Here is a tiny trained network, its code and every weight. The questions are about switching its units off for an input and a class, where a switched-off unit gives its printed mean instead of its output.

import numpy as np


def w(rows, s, z=0):
    codes = np.array(rows[::2]) - 128.0
    scale = np.full(codes.shape[1], s)
    scale[-1] = z or s
    return codes * scale


def f(y):
    return np.maximum(y, 0)


def log_softmax(a):
    a = a - a.max(-1, keepdims=True)
    return a - np.log(np.exp(a).sum(-1, keepdims=True))


def net(x, mask):
    res = np.array(x, float).reshape(1, 8) / 4 @ E
    y = f(res @ A[0][:, :-1].T + A[0][:, -1])
    res = res + np.where(mask, y, B[0][:, -1]) @ B[0][:, :-1]
    return log_softmax(res[-1] @ U[:, :-1].T + U[:, -1])


A, B = {}, {}
E = w([
[33,83,140,78,193,31,125,75,134,130,82],'x0',
[128,126,134,125,128,129,129,126,127,130,130],'x1',
[127,129,125,129,128,128,127,130,130,129,127],'x2',
[128,128,132,127,127,127,129,127,129,127,129],'x3',
[105,61,102,144,89,52,136,254,90,119,184],'x4',
[23,218,118,206,75,123,95,95,188,90,221],'x5',
[128,130,122,130,126,129,130,129,128,129,124],'x6',
[187,157,119,187,53,27,189,42,74,97,115],'x7',
],0.0088)
A[0] = w([
[165,142,131,128,93,156,113,146,138,116,133,18],'N0',
[150,157,105,146,97,150,146,158,122,163,108,5],'N1',
[237,180,126,183,91,224,130,161,119,112,186,8],'N2',
[109,125,128,110,131,196,92,169,152,154,124,71],'N3',
[180,102,116,97,144,122,137,133,117,133,101,39],'N4',
[177,167,127,174,91,62,146,75,89,122,141,17],'N5',
[47,107,135,117,177,64,138,82,148,126,90,20],'N6',
[155,151,122,149,122,164,143,143,123,139,135,21],'N7',
[75,117,133,116,166,78,111,87,114,122,116,32],'N8',
[167,181,130,121,147,206,122,5,144,122,98,21],'N9',
[60,186,122,157,98,132,123,134,142,123,162,58],'N10',
[149,141,128,139,125,135,118,130,119,137,145,69],'N11',
[139,179,142,127,140,155,116,96,128,145,116,8],'N12',
[88,131,134,120,163,171,124,166,149,132,141,29],'N13',
[105,137,116,116,166,88,122,107,123,135,134,60],'N14',
[127,112,135,154,120,78,126,195,114,140,174,17],'N15',
[161,123,168,105,144,130,137,133,119,125,133,2],'N16',
[105,139,130,124,135,109,134,131,135,129,94,58],'N17',
[103,128,150,111,129,163,123,165,141,149,125,39],'N18',
[148,139,126,132,117,137,117,134,134,129,127,66],'N19',
[198,94,107,102,102,128,118,147,148,141,53,42],'N20',
[183,150,110,151,83,52,143,77,107,134,125,38],'N21',
[133,152,127,140,147,186,123,63,149,130,115,19],'N22',
[75,171,124,147,99,129,116,113,138,146,174,62],'N23',
[80,134,103,119,195,190,91,155,132,115,139,46],'N24',
[156,121,140,123,150,143,146,140,76,145,114,53],'N25',
[69,139,126,123,174,196,119,182,152,113,137,48],'N26',
[51,182,106,178,96,146,116,95,161,128,193,34],'N27',
[226,85,138,96,172,137,158,145,87,135,86,73],'N28',
[64,183,156,147,101,143,142,128,135,98,148,39],'N29',
[183,154,133,164,77,65,139,78,118,119,127,36],'N30',
[120,164,121,153,119,115,117,143,145,124,121,53],'N31',
[127,133,124,116,143,136,118,139,133,134,130,46],'N32',
[117,125,125,114,94,94,126,197,113,118,148,28],'N33',
[128,91,117,160,80,57,132,232,110,113,181,20],'N34',
],0.015,0.0046)
B[0] = w([
[139,110,130,96,95,107,103,121,135,121,136,156],'N0',
[112,109,126,101,109,99,101,136,100,127,124,150],'N1',
[111,141,108,15,23,95,42,127,132,138,119,242],'N2',
[134,136,118,157,90,112,211,131,125,127,123,208],'N3',
[128,139,130,186,141,125,93,131,125,130,150,170],'N4',
[135,127,120,170,94,110,223,118,143,112,135,205],'N5',
[137,144,101,34,45,110,57,131,120,134,128,219],'N6',
[136,119,115,95,106,118,104,121,142,117,115,155],'N7',
[124,128,132,60,75,105,82,141,139,129,124,189],'N8',
[124,120,149,51,251,166,178,139,122,130,142,251],'N9',
[144,107,120,201,163,125,73,139,126,122,130,216],'N10',
[131,127,119,109,112,122,117,126,114,119,148,141],'N11',
[126,122,141,90,165,151,140,108,129,125,115,170],'N12',
[124,136,127,148,98,132,189,114,135,136,120,188],'N13',
[144,117,120,90,96,122,99,119,134,121,127,162],'N14',
[136,146,138,78,188,151,147,108,133,118,136,180],'N15',
[136,120,141,160,134,115,113,143,134,141,125,143],'N16',
[115,107,133,105,114,103,121,138,117,126,131,144],'N17',
[129,136,114,142,102,132,172,126,136,122,131,169],'N18',
[143,127,122,116,123,113,120,131,134,130,122,139],'N19',
[110,118,134,198,138,134,76,134,123,139,118,179],'N20',
[113,150,117,160,89,150,210,143,141,139,123,200],'N21',
[122,127,126,85,214,135,150,132,128,120,130,198],'N22',
[120,122,124,189,144,146,75,142,138,129,120,204],'N23',
[143,124,131,151,96,124,213,136,128,118,143,214],'N24',
[128,119,121,170,139,121,95,116,135,124,139,159],'N25',
[125,124,127,161,85,120,216,120,128,131,120,219],'N26',
[136,126,145,220,144,125,48,127,106,137,128,253],'N27',
[133,133,131,234,151,134,49,117,129,115,133,217],'N28',
[129,135,128,186,147,125,75,119,134,128,128,200],'N29',
[133,119,140,159,76,122,216,129,112,132,121,199],'N30',
[136,115,117,144,141,124,100,131,123,114,130,152],'N31',
[116,137,107,142,124,138,139,137,126,118,133,140],'N32',
[121,145,143,85,187,133,145,124,128,131,120,172],'N33',
[133,115,140,44,237,162,155,129,128,133,123,222],'N34',
],0.026,0.017)
U = w([
[145,132,131,205,157,186,49,102,105,119,203,165],'0',
[148,152,104,137,60,177,253,105,123,113,189,171],'1',
[135,132,146,13,243,233,149,96,111,115,195,2],'2',
[126,143,83,5,32,125,57,112,117,122,186,152],'3',
],0.0039,0.00073)

Each question gives the input, the list of numbers given to net, and the class t.
The units are the neurons (one row each of A and B). Each row of codes is followed by its name. A weight is (code - 128) times the scale printed after its matrix; where a second scale follows, it is the last column's (A, B and U).
mask holds one flag per neuron, in row order. A switched-off neuron (its flag False) gives its mean, the last column of its row in B, instead of its output. The means were averaged over made-up inputs and are rounded, as every weight is.
A unit's drop is (log p(t) with every unit on - log p(t) with that unit switched off) / (log p(t) with every unit on - log p(t) with every unit switched off).
The circuit of an input: a set's keep is (log p(t) with only the set's units on - log p(t) with every unit switched off) / (log p(t) with every unit on - log p(t) with every unit switched off). Starting from the 12 units with the biggest drops (on a tie, the unit counted first), units are removed one at a time, each time the one whose removal leaves the highest keep (on an exact tie, the one counted first), for as long as the keep stays at least 0.8.
circuit, biggest first: the units of the circuit, biggest drop first
k most important neurons: the k neurons with the biggest drops, biggest first
drop when u is switched off: that unit's drop, to one decimal
input [5,-5,1,-3,6,1,4,3], class 2: circuit, biggest first	[N34]
input [-5,6,7,4,-5,2,2,-2], class 2: 4 most important neurons	[N9; N6; N22; N8]
input [5,-7,-4,0,-2,-1,-3,-5], class 1: 3 most important neurons	[N2; N24; N26]
input [6,-3,-7,-4,5,-5,0,1], class 3: 2 most important neurons	[N9; N6]
input [7,-1,-8,-1,-4,-3,3,5], class 3: 2 most important neurons	[N6; N8]
input [-1,8,-3,7,6,1,-5,5], class 2: 2 most important neurons	[N34; N15]
input [-2,-1,8,-4,-4,-7,6,-8], class 1: 2 most important neurons	[N3; N27]
input [-6,0,7,4,8,-5,2,7], class 2: 3 most important neurons	[N34; N15; N33]
input [-2,3,7,1,-8,-8,-2,-2], class 0: 3 most important neurons	[N28; N20; N34]
input [-3,-7,-8,8,7,-8,-6,-7], class 0: 3 most important neurons	[N28; N9; N20]
input [8,-3,-4,-3,8,0,-2,0], class 2: 4 most important neurons	[N34; N2; N15; N33]
input [-6,-2,-3,-7,6,-7,-6,1], class 0: 2 most important neurons	[N28; N9]
input [1,3,0,-3,-7,5,6,6], class 2: 2 most important neurons	[N9; N22]
input [5,-2,7,4,-1,3,-2,4], class 3: circuit, biggest first	[N6]
input [2,5,1,3,-5,-6,-3,6], class 0: 3 most important neurons	[N28; N20; N26]
input [7,-2,7,4,1,5,-8,-4], class 3: 2 most important neurons	[N6; N8]
input [1,8,-7,-4,3,3,-3,-4], class 1: drop when N9 is switched off	0.4
input [-1,8,4,-8,7,4,6,1], class 2: drop when N27 is switched off	0.0
input [-5,-5,-3,2,-4,-1,-4,1], class 3: drop when N15 is switched off	0.1
input [5,-3,1,3,4,-7,0,4], class 0: circuit, biggest first	[N28]
input [0,4,-5,7,6,-4,7,-2], class 2: drop when N34 is switched off	1.0
